Here is a tiny trained network, its code and every weight. The questions are about switching its units off for an input and a target symbol, where a switched-off unit gives its printed mean instead of its output.

import numpy as np


def w(rows, s, z=0):
    codes = np.array(rows[::2]) - 128.0
    scale = np.full(codes.shape[1], s)
    scale[-1] = z or s
    return codes * scale


def f(y):
    return np.maximum(y, 0)


def softmax(a):
    e = np.exp(a - a.max(-1, keepdims=True))
    return e / e.sum(-1, keepdims=True)


def log_softmax(a):
    a = a - a.max(-1, keepdims=True)
    return a - np.log(np.exp(a).sum(-1, keepdims=True))


def net(x, mask):
    ids = ['ΓΔΣΦαβζηθμξτω'.index(c) for c in x.split()]
    T = len(ids)
    res = E[ids] + P[:T]
    u = 0
    for l in range(2):
        r = res
        for j in range(3):
            rows = slice(2 * j, 2 * j + 2)
            q, k, v = (r @ M[l][rows].T for M in (Q, K, V))
            z = softmax(np.where(np.tri(T) > 0, q @ k.T / 2**0.5, -1e9)) @ v
            o = O[l][rows]
            res = res + np.where(mask[u + j], z, o[:, -1]) @ o[:, :-1]
        u += 3
        y = f(res @ A[l][:, :-1].T + A[l][:, -1])
        res = res + np.where(mask[u : u + 8], y, B[l][:, -1]) @ B[l][:, :-1]
        u += 8
    return log_softmax(res[-1] @ U[:, :-1].T + U[:, -1])


Q, K, V, O, A, B = {}, {}, {}, {}, {}, {}
E = w([
[60,116,126,159,112,116,172,48],'Γ',
[110,113,82,149,140,9,145,225],'Δ',
[153,84,121,147,73,216,135,115],'Σ',
[141,130,166,142,64,98,138,193],'Φ',
[169,151,153,182,119,138,106,126],'α',
[156,141,92,180,150,161,106,151],'β',
[75,101,152,75,106,83,73,151],'ζ',
[78,156,134,123,167,119,109,220],'η',
[118,56,131,83,143,158,137,208],'θ',
[156,90,150,194,79,74,99,116],'μ',
[106,196,134,162,116,80,73,139],'ξ',
[104,64,106,176,175,135,106,160],'τ',
[70,135,139,151,73,251,109,158],'ω',
],0.024)
P = w([
[157,107,52,101,101,103,2,108],'0',
[135,116,83,140,105,107,46,119],'1',
[128,116,103,144,121,110,67,126],'2',
[118,121,114,153,122,110,86,131],'3',
[116,122,122,160,123,109,101,133],'4',
[101,120,129,160,122,118,113,141],'5',
[97,123,139,167,126,113,129,144],'6',
[92,126,148,170,120,114,140,145],'7',
[77,122,156,178,124,118,147,148],'8',
[75,128,160,188,120,120,157,147],'9',
[65,120,170,191,122,114,171,149],'10',
[61,129,179,198,116,120,175,143],'11',
],0.012)
Q[0] = w([
[131,98,158,62,127,102,155,123],'L0H1',
[135,152,140,5,146,137,188,82],'L0H1',
[148,81,137,98,81,153,187,141],'L0H2',
[92,55,171,193,91,170,41,172],'L0H2',
[203,123,143,140,189,116,100,102],'L0H3',
[56,155,130,153,119,148,80,226],'L0H3',
],0.011)
K[0] = w([
[158,115,98,157,87,127,88,143],'L0H1',
[165,119,103,105,96,140,6,209],'L0H1',
[172,127,123,149,86,153,109,132],'L0H2',
[90,109,209,164,119,132,178,171],'L0H2',
[124,131,133,153,113,141,113,189],'L0H3',
[68,109,158,94,120,126,221,91],'L0H3',
],0.014)
V[0] = w([
[204,72,211,208,166,145,126,162],'L0H1',
[177,255,33,129,172,172,145,161],'L0H1',
[106,201,101,100,243,110,167,91],'L0H2',
[116,161,192,132,76,132,150,163],'L0H2',
[140,93,145,72,83,133,105,147],'L0H3',
[113,149,178,122,132,119,122,203],'L0H3',
],0.0078)
O[0] = w([
[175,42,174,184,81,128,90,115,139],'L0H1',
[177,147,96,217,53,188,133,142,44],'L0H1',
[112,84,136,180,19,155,93,177,2],'L0H2',
[144,200,109,68,130,104,177,143,182],'L0H2',
[133,98,111,62,102,97,86,136,122],'L0H3',
[135,104,74,103,2,177,87,172,125],'L0H3',
],0.008,0.0059)
A[0] = w([
[134,58,109,106,112,192,125,108,141],'L0N1',
[73,169,100,190,110,151,59,115,81],'L0N2',
[159,179,147,102,95,140,71,59,3],'L0N3',
[126,112,202,135,98,13,126,164,150],'L0N4',
[254,141,149,141,135,160,91,55,90],'L0N5',
[135,30,212,143,134,134,140,107,68],'L0N6',
[102,109,52,165,176,240,236,134,86],'L0N7',
[132,90,184,94,201,142,128,87,43],'L0N8',
],0.0078,0.0047)
B[0] = w([
[156,134,78,49,171,125,200,97,165],'L0N1',
[122,132,66,163,170,141,129,104,203],'L0N2',
[226,39,254,205,109,142,65,166,136],'L0N3',
[148,205,69,158,158,183,123,80,253],'L0N4',
[167,117,178,185,115,152,208,129,204],'L0N5',
[133,145,52,136,150,102,137,110,161],'L0N6',
[156,218,110,106,133,117,83,80,201],'L0N7',
[161,138,99,153,42,179,108,140,191],'L0N8',
],0.0083,0.0064)
Q[1] = w([
[180,105,114,95,163,188,134,97],'L1H1',
[140,93,110,153,126,146,98,167],'L1H1',
[104,46,217,115,84,142,145,95],'L1H2',
[215,31,154,131,39,111,93,135],'L1H2',
[124,254,126,136,205,168,106,111],'L1H3',
[101,141,125,94,195,91,199,16],'L1H3',
],0.0091)
K[1] = w([
[144,101,96,110,135,175,145,84],'L1H1',
[162,117,114,147,177,145,111,172],'L1H1',
[163,65,117,99,174,142,65,96],'L1H2',
[235,63,127,120,119,139,70,149],'L1H2',
[78,221,154,166,103,128,153,150],'L1H3',
[109,152,165,130,249,128,162,123],'L1H3',
],0.012)
V[1] = w([
[60,155,143,93,92,79,164,134],'L1H1',
[212,134,131,43,147,40,121,151],'L1H1',
[247,187,173,74,184,137,1,215],'L1H2',
[68,141,183,133,111,246,69,100],'L1H2',
[221,99,83,96,136,221,133,181],'L1H3',
[113,90,170,133,246,133,157,228],'L1H3',
],0.0065)
O[1] = w([
[209,63,156,122,128,192,121,104,3],'L1H1',
[124,141,94,185,163,155,103,134,31],'L1H1',
[50,223,135,140,79,132,254,96,176],'L1H2',
[46,133,144,113,147,254,95,81,99],'L1H2',
[138,84,178,60,232,127,240,175,112],'L1H3',
[127,77,61,110,82,150,148,220,196],'L1H3',
],0.0074,0.0046)
A[1] = w([
[128,222,92,151,181,173,123,186,107],'L1N1',
[218,104,121,53,79,197,167,32,57],'L1N2',
[192,92,183,182,83,103,116,79,15],'L1N3',
[197,83,193,161,148,136,175,100,12],'L1N4',
[107,143,203,88,136,195,138,205,36],'L1N5',
[69,137,148,2,144,114,91,125,45],'L1N6',
[78,92,145,148,120,128,90,49,3],'L1N7',
[120,189,123,133,133,168,159,148,117],'L1N8',
],0.0083,0.0039)
B[1] = w([
[143,31,191,109,44,113,106,97,248],'L1N1',
[52,77,206,174,129,2,121,180,149],'L1N2',
[103,168,117,88,185,213,72,215,145],'L1N3',
[88,166,221,105,54,154,77,157,149],'L1N4',
[218,176,89,210,166,94,163,39,149],'L1N5',
[153,165,188,193,171,202,117,230,150],'L1N6',
[212,91,120,98,146,115,171,210,147],'L1N7',
[157,34,80,43,85,169,129,82,200],'L1N8',
],0.0077,0.015)
U = w([
[180,76,135,104,161,185,51,173,136],'Γ',
[172,113,102,180,85,123,110,243,4],'Δ',
[91,52,199,134,135,120,118,146,116],'Σ',
[212,164,115,36,107,156,127,152,80],'Φ',
[164,133,178,206,108,211,123,216,190],'α',
[239,21,114,244,122,223,182,112,135],'β',
[59,201,103,94,154,192,92,211,236],'ζ',
[52,46,89,115,31,221,110,241,143],'η',
[154,121,97,113,172,221,159,221,127],'θ',
[144,178,74,172,193,190,133,113,167],'μ',
[81,136,127,171,72,164,51,108,39],'ξ',
[45,97,64,179,201,183,140,150,205],'τ',
[105,121,120,85,167,255,119,98,134],'ω',
],0.0058,0.0031)

Each question gives the input, a string of symbols that net reads in full, and the target symbol t.
The units are the heads (2 rows each of Q, K, V and O) and the neurons (one row each of A and B). Each row of codes is followed by its name. A weight is (code - 128) times the scale printed after its matrix; where a second scale follows, it is the last column's (O, A, B and U).
mask holds one flag per unit, layer by layer, with each layer's heads first. A switched-off unit (its flag False) gives its mean, the last column of its rows in O or B, instead of its output. The means were averaged over made-up inputs and are rounded, as every weight is.
A unit's drop is (log p(t) with every unit on - log p(t) with that unit switched off) / (log p(t) with every unit on - log p(t) with every unit switched off).
The circuit of an input: a set's keep is (log p(t) with only the set's units on - log p(t) with every unit switched off) / (log p(t) with every unit on - log p(t) with every unit switched off). Starting from the 12 units with the biggest drops (on a tie, the unit counted first), units are removed one at a time, each time the one whose removal leaves the highest keep (on an exact tie, the one counted first), for as long as the keep stays at least 0.8.
units of the circuit, in order: the units of the circuit, biggest drop first
unit that matters most: the unit with the biggest drop
top k neurons: the k neurons with the biggest drops, biggest first
k most important neurons of layer l: the k neurons of layer l with the biggest drops, biggest first
heads that matter: for each layer, one digit per head in row order, 1 if its drop is at least 0.15 and else 0, layers parted by /
input β β ω α β β Φ Δ Γ β, target Γ: units of the circuit, in order => [L1H2]
input α Δ η μ, target μ: units of the circuit, in order => [L0N4 L1N1 L0H1]
input η ξ Γ β β β α μ Σ, target Γ: units of the circuit, in order => [L1H2 L0H1]
input Γ Φ α Σ, target Φ: units of the circuit, in order => [L0H2 L0H1 L1H2]
input η τ Γ α β Φ Σ Δ ω α Φ, target Φ: heads that matter => 110 / 000
input β τ η Φ Σ η Φ Γ η τ ξ Σ, target ξ: top 2 neurons => [L0N8 L0N7]
input β β Φ θ α Σ Γ ζ β Φ η τ, target η: top 3 neurons => [L0N8 L1N1 L1N5]
input β β β α β β θ, target θ: heads that matter => 001 / 101
input Φ θ β β Γ η Δ Δ η τ, target η: heads that matter => 110 / 001
input Φ β β β τ Σ θ β Γ ω ξ β, target ξ: units of the circuit, in order => [L1H3 L0H1]
input η μ α η β α β η η β, target η: units of the circuit, in order => [L0H3 L0H2]
input β η η τ Γ Σ, target Γ: heads that matter => 000 / 010
input α θ Σ β β Γ τ β Δ μ, target Δ: heads that matter => 001 / 011
input β τ Φ η ζ β β Φ ω, target ω: 2 most important neurons of layer 0 => [L0N7 L0N5]
input Φ Φ β μ β β Γ α ω β, target ω: unit that matters most => L1H2
input β η Σ, target Σ: units of the circuit, in order => [L1N2 L1H3 L0H3 L0N1]
input Σ Δ ω, target ω: top 2 neurons => [L1N8 L0N7]
input θ β α α α η β Γ θ Φ α, target Φ: heads that matter => 110 / 010
input β Φ η β Φ Φ Δ Γ Φ θ, target Φ: heads that matter => 111 / 010
input β η β, target η: unit that matters most => L1H1
input η β β Γ θ μ η τ ξ ξ ξ, target ξ: heads that matter => 000 / 001
input τ β β Σ Δ ζ ζ, target ζ: top 4 neurons => [L1N1 L0N4 L1N8 L1N6]
input β Σ τ η, target η: top 3 neurons => [L0N4 L1N1 L0N2]
input η β β ξ β μ Γ η β ω α, target ω: heads that matter => 110 / 010
input β Φ α β Γ β μ, target Γ: heads that matter => 000 / 010
input β Δ Σ β β Σ Σ η, target η: 3 most important neurons of layer 0 => [L0N4 L0N8 L0N5]
